Each row is followed by one of two labels, saying whether the row has a hidden trait. Each part has a new trait and two new labels.
[  1  12  -8  27  15 -11  -9  -7 -11   4  21  12  -1   5 -12   3 -11  -6
   9  -1  -8  73  -1  13   5   7 -28 -18  48  -1  -9  -4   8  -3  -6 -13
  16 -11  -4 -36 -65  -1 -15   1  29   0  11  14   4   6   0  -9  10  14
   5  -3   3   2 -11   1  -4   0] | J479
[ 11   1  -9  23  15  -7   6  18  -9  34  12  23   6  -3 -15  -3  -6  -1
   9   0 -11  18   5   1   5   0  -6   7   3   9 -14  -2   0   1   6 -11
 -29  -4  -3   2 -36   3  -9  -7  18  -4  -2  -9  -2   5  13   2 -23   9
  -6  -5   5  -8 -40 -13  -3   0] | J479
[ 11   4  -7  44  -2 -14   9  -2 -21   9 -17  -8  -5   5 -10 -11  18   9
  -2   3 -11 -11   7   2  13   7 -62 -21  -4  -3 -30   2   0  25 -13  -7
  30 -21 -15 -28 -17  -4  -3 -11  -9  -2 -17  19   3  -5   1   1  22  -2
  29   4 -12  18   4   0   2  -5] | J115
[ -2  -3   6  -8   7  -1   0  -2  -2  13   4  -4   5  -2   5 -17 -18  13
   2   6  -9  -5   2   3  -3   0  46   9 -17   0 -16  -2   5  16  16 -25
 -13  18   5 -28 -40  -9 -17  -2 -26  -2 -24  -2   4  12 -17   9   0   1
  20   6 -25   9 -21  -4 -17  -2] | J115
[ 11  -9 -24  25  -5  -6   2   1 -30  -3   2   2 -20  16  -4  12  21   6
  16  -9   2  12   1   4  14   1 -46   3 -23  -7 -26  -1  11   5 -11 -14
   5   9  -5   1   2   2 -10 -11  -2 -13  -9 -12   6 -19   5   7  28   0
  35 -19  -8   3 -11   5  -4   0] | J115
[  8  -4  12 -32  13   4  -2 -21   2  25 -16 -10  -4  19  19   1 -17   2
  11 -14  14  46   2  18   3  -3 -21   3  16  -4 -12   2   8 -39  36 -17
  16   8  11 -42 -25 -16  -9  -8 -20   7 -82 -16   8   2 -26  12  16   8
  -7  12 -73 -16 -11  -1 -13  -3] | J115
[  1 -15  30  38  -8  -2   1  11   6  22  -7  -4 -29  17  13 -14   0  -2
 -12  15   6  46  -3  43  -3   9  40  10 -13 -13 -34   1  -4  16 -15  -6
   1  44 -23  27  33   2 -39   1  12   0 -22 -18   8  11  32   8 -12   7
  27  24  12   8  35   9  -4   6] | J115
[  8   6  -6  24  13  -5  12  12 -28  17 -17   0 -33  10  11 -11   6  10
   1 -18   6  69   1  10 -25  -3 -14 -12  33   2 -39   2  17 -38  -5 -15
  61  20 -12  -7   6  -3 -23  10  -7   1  21   4   1  16 -21   6  18   6
  22  -1   3  32  -5  -9  14  -5] | J115
[  0 -15   7  23 -20   1  -1  16 -25  16   5  -4 -20   1 -11 -39   0  -3
 -12  13   1 127  -3  33 -19   5 -29 -16  -5   4 -28   6   7  17 -20 -12
  -3  13 -20  47   3   6 -22  -3 -11  -2  16 -15   8   9  13  15   7   3
  35   8  -5  15  39  11  -3   6] | J115
[  5   7   2   1   2   5 -21   0  -2  18  20  -2  14  -6 -26   1 -14  -4
   3   0 -12 -33  -2  -9  -6   8  28   5  -9  -2  23  -5   3  15  -6  -1
 -17  -3   1  -3 -21  -6  -5  -8  11  -6 -20  -8   2  15   1  -7 -14  -2
 -16   8  31 -12 -23  -8  -8   3] | J479
[ -2   2 -15 -53  10  -7   2   3 -17 -18  -8   4   9   4  10  -3 -14   1
   8 -15   2  28   1 -11 -19  -9  -9  -2   2   4 -20  -2   5 -14   4 -18
  53   9  19 -27 -23 -12  -5   1 -17  -8  31  -3   3  14 -18   2  17   2
  25 -14 -62   0 -14   1 -13  -8] | J115
[ -2  44  16   2  21 -17  -7   5 -26  23  10  13   3  -1 -22   5 -10   1
   5  -3  -2 -17  -4  32 -19  14  47 -18  29   2 -52   1  -5 -25 -16  -7
   5   0   1 -52  -8   1 -14 -13   8  16 -29  28  -4  12  19 -15  -1   4
  -6   1  -1  12 -10  -9  -6  -9] | J479
[  2  -2 -16 -30  12 -16  12  -6 -12  -4  -4   5   3  -1  19  -7 -11  -4
  10 -20   7   2  -1  -3 -11  12 -16  11   8  -5 -11  -3  25 -16  14 -21
  24   7  24 -19 -39 -10  -2  -5 -34  -3 -35   9   5  12 -36  -7   5   0
  10  -9 -29 -11  -2 -14 -17   2] | J115
[  2   7  -7 -33   6  -2  -2  -1 -11  -2   7  -3  15   8  15  -3  -6  10
  14   2  -6  24   4 -23   2   4   0  11   2   3   2  -2   9 -19   4 -14
  32  -8  17  -5 -33 -13 -15   8 -13  -4  -7  11   6  11 -11   6  15  -4
  16  -5 -36  -5 -34  -6 -10  -3] | J115
[  2  -8  11  13   3 -12  19  19  -5  25 -24  10 -13   8 -10   0   9  18
  -6  12  -3  35   3  24  14   5 -45  -5 -14 -11 -42   0  -2  32  -6   6
  28  24 -12  50 -32   1 -35   0   0 -12  48   5   6   4   7   1  10   8
  44  -3  14   6   8   6   8   1] | J115
[  0   4  11   2  10 -12  -1   6  24  13  -4  -6   4  -4  10  -5 -11  -6
  12  -6   5 -11   0  11  12   6  23  -1  17  -2 -19  -1  -8 -11  20  -5
  14  31   4 -28 -59  -4 -20  15  -5  -5 -86  -2   8   8 -16   2  17   7
  13   5 -16  -2 -18   3 -22  -2] | J115
[ -5  12  -4   5   1 -10  -4   2 -10  12   6  -9  11 -10 -15   6  -5  -3
 -11   2  -8  52   1   1 -16  12  -7  16  45  -6  10 -11   7  18  -9 -21
  29  -1  -1 -50 -16  -7   2   8 -11  -5  20   0   4  15   8 -17 -11  16
   4  -3 -15  12  -7 -23  13   3] | J479
[ -4   4  11 -30   8   7 -18  26   1 -12  -1 -23  25  -7 -14  -4 -23  34
  17  -3 -15  94   1 -62  40   9 -16   6 -13 -19  28  -6   2   7  41 -33
  15 -21  42 -27 -29  -9 -12  19   0  -5  18 -13   2  20 -53  -3  16  10
  12  10 -16   6   1   1 -24 -14] | J115
[  9 -19  27 -37  -8   8  19 -13   9   3 -16   8 -21  23   4  -9   6  23
  -2  12  -6 127   2   9   4  13 -39   5 -13  -3  31   5  20  -8 -28 -14
 -22  60   3  23  26   0 -19 -16  11   4  29  -6   0  -3  37   4 -11   5
  30  10 -61  28   8 -14  13   7] | J115
[ -3  -1   5 -44  18  -8   1  17  39 -18 -25  -6 -23  13  29 -17  -5   6
  15 -11  16 -35   5 -21 -19 -17  63  19  10  -1 -22  -5  10  10  25   4
   9  43 -10  -7  -7 -25 -64  31 -20  -3 -26 -12   6   0 -45  -2   6  -1
  16   4   9  18  -5  15 -42   3] | J115
[  1   4  -2 -30   0  -6  -3   7  11   5  -2 -10   5   1   5  -4  -5   0
  12   2  11  -7   1  -7  -8  -4 -21   1 -11   2 -12   4   9 -26  15  -9
  19  21   5 -14 -41  -9 -16   9 -20 -10 -31  -1   4  18   2  -1  15   7
  13  -6 -29   2  -6  -8  -7  -6] | J115
[ -1  12  -3  27  13  -5  -2  -6 -17  14   4   2   2  -3 -25  -2  -2  -5
   2  -5  -7  28   1   0   9  -3  -6  12  33   0   0  -4   9  -5  -5 -15
 -16   3 -10 -24 -33  -2 -16  -2   2  -8 -14  11   3  -2   0 -14  14   6
   3  -3  -1   4 -10 -13  13  -3] | J479
[  1   7 -16 -19   4  -5  -3  -1 -17  -5  -2  -4   7   1   6  -7  -3   7
  18  -7   0   7   2 -24   7   5  -5   7   8   0 -12   1  10 -20  12 -17
  21   2  21 -18 -53 -10 -26   2 -12  -8 -36   8   3  13 -26  -4  21   5
  26  -7 -47  -2 -13 -16 -16  -8] | J115
[  15   -8  -47  122  -17  -30   -9  -72   39   35   -4   14   17   80
   38  -80  -32   34  -56  -16   -1  127   22  112  -83  -58   74   11
  116  -50  -60   -9   -2 -127  -66   -8   79   26   25 -127 -127  -28
   22   -8  -95   55 -123  127   19   87  -57   57  127  -10   68   21
  -53   -8 -103  -34   43  -31] | J115
[  9   8   8  -9   7   1  -4  -1  -1  14  22  -8   7  -9 -26   8  -4   0
  -8  -5 -19 -24   3 -11  19   3  27  16 -20  -2  28  -2  12   0 -17  19
 -11  -8   4  -9 -10  -1 -25  -9   3  -3  -9  15  -1  -5   2  -6  -7  -4
 -13   1   8  -4 -23 -14  10  -3] | J479
[ -4  15   2  11  16  -2  -7  -4 -13  10   9   9  -5  -9 -20  -2  -4  -8
   0 -13  -9  40  -1   8   8  -4 -21  10  11   2 -14   1   2   4 -11 -13
   1   2  -7 -37 -40  -6  -7  10   3  -2  -4 -17   0  -3   2 -15  12  11
  -7   1 -13 -10 -18 -10   9  -3] | J479
[  2  -5   7  -4   7  -2 -15  10  24   3   2  -4  22  -4   3 -23 -24   6
   5   2   9  50  -1 -11  -6   7  73   0 -15  -6  13  -3  13  -8  -7  10
  -9  47   2 -20 -39 -12 -25  12 -14 -12 -40  -2   4  30 -17  12  -8  11
   5   6  10  12 -10   0 -25  -2] | J115
[ -3  10  -8 -29   4  -4  -6  -3  -2   1  -9  -2  25   2  16   2 -17  -3
  -4  -6   4  81   3   0 -12  11  15  -9  19   1 -19  -1  11  -8  22  -3
  19   9   6  -2 -39  -8  -6  11  15 -18 -19   1   5   3 -24  -2  14   8
  42   0 -11  -4  11  -5  -6  -4] | J115
[-21   0 -36 -32   9 -12  -3  10 -24  -2   4 -13  11  11   0 -24  -6  37
  12  -3  -6 127   0  -6  -4  40  78  29  -6  -9   7  -8  25   1 -23 -33
 -12  32  20  72 -32  -2  -1  24  12 -12 -62  22   0   5 -13  -9 -16  10
   1   1 -64 -10   2  20 -14  -9] | J115
[ -2   0  -8 -68  -5   6  -6   7   6   0  -1 -11  27  -2  -5  -5  -8   0
   2  -6  -4 -13   2   2 -45   6  -6  10 -25   0  -1   4  12 -14  -2  -8
  19   6  22 -26 -36  -6 -11  -3 -10  -4 -37  20   2  15 -17  13  23  -1
  25 -11 -40   9 -19  -6 -22  -3] | J115
[ -8  -5 -25 -19   2  -8   4   4  -7 -10 -14  12   4   6  14  -7 -24   2
  20  -9   6 105   7  15   6  -5 -53  10  48   8 -42   0   8 -31  14 -41
  39  14  21 -54 -73 -13 -24   8 -29   1   4  13   8   5 -28 -11  29  15
  31  -4 -60   3  -9  -2 -15  -7] | J115
[  1  13   0   9   6  -5  -5   4 -14  18   7   4   9 -11 -28  -7 -25  -2
   8  -3  -6  26   2   9   6   5   7   2  25  -1  -5  -5   5   0 -20  -9
 -14   0   0 -30 -51  -2 -12   0   2   0  -4  15   3  -1  10 -10  -2   7
  -3  -3   4  -2 -16 -12   9  -1] | J479
[ 13  -1 -17 -17 -23 -13   6 -12 -19   7   5 -10  20  10  42  -9 -17  15
   4  -9 -15   3   5  31 -10   8 -55  15  30  -1  -5  -2  11 -18  17 -11
  27  -3  10 -18 -81 -15 -22  33  -4 -11 -46  25   5   5  12  -4  18   9
  14 -13 -47 -22 -17 -17   3  -3] | J115
[   3    9  -21  -25    8    4   -3  -20    6    1  -15    0   19   -5
   -9   -5  -34   -1   20   26  -10  -20   -5   28  -10   -2   62   37
  -19   10  -12    3    8   63   22   -7   21   -6   10   34 -115   -4
  -42   27  -21  -18   12   -4    6   48   16  -19   15    1   61    2
  -66    8   27   -2  -31  -13] | J115
[  5  10   5  15  13  -7  -6  13 -19  10  12   9   3  -9 -29  -4 -14  -9
   8  -3  -6  35  -3   7  13  -7  17   2  23   5  -5   2   2   6   3  -7
 -29  11   3 -28 -34   1  -9   9  10   1  23   7   6   4   3 -14  -6  10
   9  -3  -5   2  17 -10 -14  -1] | J479
[  9  -9  -3   3 -17   3  11   7 -38   6  10  -1 -12  26   1   1  36  18
  -2 -15  -4 -13   1   8 -23   1  -9   1 -36 -12  26   7  14 -10  17  15
  11  -4  -9  29  24  -3 -16  -8 -16 -12   8  10   0   6  20  -2   8 -16
  12  -2   4  13 -17  11  -6   3] | J115
[  5  -2 -13   6  -1  -5  13  -9 -52   3   1   4 -13  11  -1   7  13  18
   0  -4 -11  52   4   5  -2  -7 -41  -2 -18 -17 -16   2  10  -4  -7 -10
  26 -19  -5   7  34   0 -38  -6  -3  -5   3  -4   3   5   2  -2  10   1
  14  -5 -43   7   2  -3   8  -1] | J115
[-13  18  16  22  20   4  10  24 -14  18 -37   3 -22  -7 -22   1 -14  -5
  10  12  -2   5   8  75  -3 -12   8  14  57  10 -17   6  -9  -3  -1 -17
  -3 -14   3   7 -69   3 -19  31  27   0  84  -5   9 -17 -11 -20  -6  16
 -14   8  10   3   8 -17 -10   2] | J479
[  1   0  19  40  25 -10  -8  -8   6  32 -15  -5  -6 -10 -18 -18 -25  13
 -11  35 -11   9   0  24  15  24  12  -6  -1  -1 -21   5  -2   0  -5 -17
  -6   1 -15 -43 -52   2 -33  -4   0 -12  38  15   3 -13  -3 -10  26  22
   6  20  18   2 -30   3   4  -4] | J479
[  3  -5  11  12  19  -2   8   4  -4  11   6 -22  15  -3 -43 -11 -24   8
  -2  -7  -9 125   3  13   3  -1  69  -3  61   7  23  -3 -15  25   0 -12
 -32  23 -11 -15 -34  10 -23  43   2  -5  53 -15   2  -3  44 -13  10  17
  -6  16 -22  24 -31  -5  -1  -3] | J479
[  1  15   3  25   4 -12  -8   0 -23  12   8   2   4 -12 -25  -5  -8 -10
  18  -6   1  37  -3  47  -2   5  19   6  12   8  -6  -2   8 -11  -9  -9
   4   1  -8 -14 -33   1 -18   5  14  -3  27  11   2  -7   8 -19  -7  11
   0  -1  16   9 -16  -7   9   0] | J479
[  1  14  19  -6   2  -2 -22  -3 -14  17  19   1  16  -6 -34  14   6  -1
  -8   1  -8 -15  -2  13 -12   7  -8  17  12  -3  -3  -3   1   8 -16  -1
 -35 -19   9  -9 -12  -2   9   3  -1  -4 -17   8   1  10  10 -17  -8   0
 -10   5  15  -8 -34 -18   8  -3] | J479
[-21   1 -22 -28   8  -2  -3   1  10  -2 -16  10   3 -18  15 -10 -29  11
   3   1   4  61  -2  30  -4   3 -21 -13   8   4 -32  -2   8 -22  15 -24
   0  28  25 -37 -50 -12  -3  -1 -37   1 -18 -14   5  -6 -52  -3  20  11
  54   8 -27  -5  15   3 -20  -3] | J115
[ -4  18 -16   9  10  -3   1  10 -39  23 -20  10  10  -5 -16   0  -5   3
  11 -17  -6  82   1  22   7   1 -13 -19  40  -4 -37  -5  16 -28  -5 -27
  -6  16 -14 -37 -71  -1  -7   1   7  -3  -5   4   3   1  -3 -18  10  12
   0  -4  -1  -8  -4 -12   8   1] | J479
[ -4   6  -1 -17   3  -6 -11   1   1  13   6  -8  11   1   7 -27  -7   8
  20 -11   5 -18   2  15  -6   4  20  15   6   8 -30  -1  13 -10  10   3
  17  23  17 -21 -13  -6 -33  -2   0  -2 -23   4   6  10   5  -3  16   4
  24  -4 -35  -8 -16  -5 -16  -4] | J115
[  9 -16  -1  10   2  -6   8   6 -26  20 -13   2 -19  15   4  -1  10   4
   0 -19  -1  29   2  -1  19   8 -38  -9 -16 -13   7   2   5  27 -27   9
  29 -20 -12  34 -57   1  -3 -20 -15  -4  28  -6   3  10  12   8  -5   4
  10  -4 -36   7   8   6   3  -6] | J115
